Here is a tiny trained network, its code and every weight. The questions are about switching its units off for an input and a class, where a switched-off unit gives its printed mean instead of its output.

import numpy as np


def w(rows, s, z=0):
    codes = np.array(rows[::2]) - 128.0
    scale = np.full(codes.shape[1], s)
    scale[-1] = z or s
    return codes * scale


def norm(h):
    return h / np.sqrt((h * h).mean(-1, keepdims=True) + 1e-5)


def f(y):
    return np.maximum(y, 0)


def log_softmax(a):
    a = a - a.max(-1, keepdims=True)
    return a - np.log(np.exp(a).sum(-1, keepdims=True))


def net(x, mask):
    res = np.array(x, float).reshape(1, 7) / 4 @ E
    u = 0
    for l in range(2):
        y = f(norm(res) @ A[l][:, :-1].T + A[l][:, -1])
        res = res + np.where(mask[u : u + 6], y, B[l][:, -1]) @ B[l][:, :-1]
        u += 6
    return log_softmax(norm(res)[-1] @ U[:, :-1].T + U[:, -1])


A, B = {}, {}
E = w([
[126,197,226,175,154,54,118,138,137,160,123,142],'x0',
[135,101,151,68,109,148,181,114,101,23,141,120],'x1',
[95,112,2,76,170,86,191,127,114,113,109,160],'x2',
[81,81,126,88,131,51,103,159,102,162,168,110],'x3',
[187,138,174,28,156,59,154,175,110,154,76,145],'x4',
[94,167,109,79,59,101,66,96,120,25,203,219],'x5',
[138,38,123,98,53,89,57,133,76,167,152,139],'x6',
],0.0082)
A[0] = w([
[82,42,50,117,16,214,96,82,105,75,211,134,28],'L0N0',
[151,120,144,107,84,86,104,149,77,133,185,156,27],'L0N1',
[100,80,115,129,195,115,152,117,107,145,79,123,223],'L0N2',
[118,124,148,56,118,79,70,126,66,150,180,122,2],'L0N3',
[49,255,94,119,136,129,109,111,154,112,136,198,11],'L0N4',
[126,171,189,92,87,215,126,124,153,44,95,143,37],'L0N5',
],0.0082,0.0041)
B[0] = w([
[89,75,29,185,144,188,72,138,42,163,177,130,255],'L0N0',
[80,70,141,72,81,81,170,129,137,130,137,124,175],'L0N1',
[126,151,149,39,103,185,151,161,176,136,111,162,202],'L0N2',
[120,118,163,109,107,83,80,127,117,74,96,125,183],'L0N3',
[124,195,135,168,135,118,130,150,244,77,185,228,188],'L0N4',
[203,98,128,129,143,127,154,77,101,88,124,58,202],'L0N5',
],0.011,0.0079)
A[1] = w([
[123,169,181,167,138,159,117,165,132,182,144,121,71],'L1N0',
[81,102,148,98,57,2,110,143,92,113,97,127,39],'L1N1',
[201,138,179,177,145,142,178,91,71,85,130,74,12],'L1N2',
[146,199,204,118,103,138,159,136,158,154,120,117,103],'L1N3',
[115,152,196,197,96,150,125,141,167,212,109,75,3],'L1N4',
[109,158,110,179,181,81,151,89,188,104,129,148,48],'L1N5',
],0.01,0.0039)
B[1] = w([
[155,221,184,204,203,169,47,163,72,120,106,108,196],'L1N0',
[184,43,219,76,133,22,54,170,172,114,105,139,254],'L1N1',
[154,139,203,72,91,175,217,18,129,104,163,76,228],'L1N2',
[88,85,41,184,109,97,84,44,82,119,164,81,253],'L1N3',
[37,254,137,139,139,50,96,129,25,196,39,53,221],'L1N4',
[225,162,196,167,78,94,101,183,196,147,139,252,188],'L1N5',
],0.0089,0.0057)
U = w([
[127,52,200,74,118,35,79,159,136,113,166,146,248],'0',
[116,95,72,47,173,156,243,189,157,176,78,131,10],'1',
[101,215,184,166,171,119,95,126,88,194,82,53,153],'2',
[197,133,180,132,129,182,215,45,121,52,181,50,51],'3',
[151,233,129,181,150,122,132,152,223,59,211,232,73],'4',
[78,52,3,168,117,199,97,132,63,112,226,129,199],'5',
],0.013,0.0015)

Each question gives the input, the list of numbers given to net, and the class t.
The units are the neurons (one row each of A and B). Each row of codes is followed by its name. A weight is (code - 128) times the scale printed after its matrix; where a second scale follows, it is the last column's (A, B and U).
mask holds one flag per neuron, layer by layer. A switched-off neuron (its flag False) gives its mean, the last column of its row in B, instead of its output. The means were averaged over made-up inputs and are rounded, as every weight is.
A unit's drop is (log p(t) with every unit on - log p(t) with that unit switched off) / (log p(t) with every unit on - log p(t) with every unit switched off).
The circuit of an input: a set's keep is (log p(t) with only the set's units on - log p(t) with every unit switched off) / (log p(t) with every unit on - log p(t) with every unit switched off). Starting from all 12 units, units are removed one at a time, each time the one whose removal leaves the highest keep (on an exact tie, the one counted first), for as long as the keep stays at least 0.8.
units of the circuit, in order: the units of the circuit, biggest drop first
k most important neurons: the k neurons with the biggest drops, biggest first
k most important neurons of layer l: the k neurons of layer l with the biggest drops, biggest first
drop when u is switched off: that unit's drop, to one decimal
input [-2,5,-4,0,3,8,-3], class 3: units of the circuit, in order	[L0N5]
input [-5,-8,-1,-8,-8,-4,-4], class 2: units of the circuit, in order	[L1N4; L0N0]
input [3,8,-7,-2,1,2,5], class 3: 2 most important neurons	[L0N5; L1N2]
input [3,1,6,-5,-4,-7,-2], class 1: 2 most important neurons of layer 0	[L0N2; L0N4]
input [-2,-5,6,-5,-6,-8,2], class 1: units of the circuit, in order	[L0N2; L0N0]
input [6,6,5,-1,4,-1,-4], class 4: units of the circuit, in order	[L1N5; L1N1]
input [8,7,5,-4,6,5,-1], class 4: 3 most important neurons	[L0N4; L1N5; L0N3]
input [-8,2,-2,4,7,2,-6], class 3: 2 most important neurons of layer 1	[L1N1; L1N4]
input [8,7,-6,-1,-5,2,4], class 3: units of the circuit, in order	[L0N5; L1N2]
input [1,6,-8,-3,4,-5,5], class 3: 2 most important neurons	[L1N2; L0N5]
input [4,-2,0,-7,6,-1,-8], class 4: 2 most important neurons	[L1N5; L0N4]
input [8,3,-4,-5,-2,2,5], class 3: drop when L1N2 is switched off	0.5
input [1,-7,1,-6,3,1,-3], class 4: drop when L0N4 is switched off	0.2
input [-4,-7,-2,6,-6,3,-8], class 4: units of the circuit, in order	[L0N4]
input [3,1,-5,-7,5,0,3], class 3: drop when L0N5 is switched off	0.2
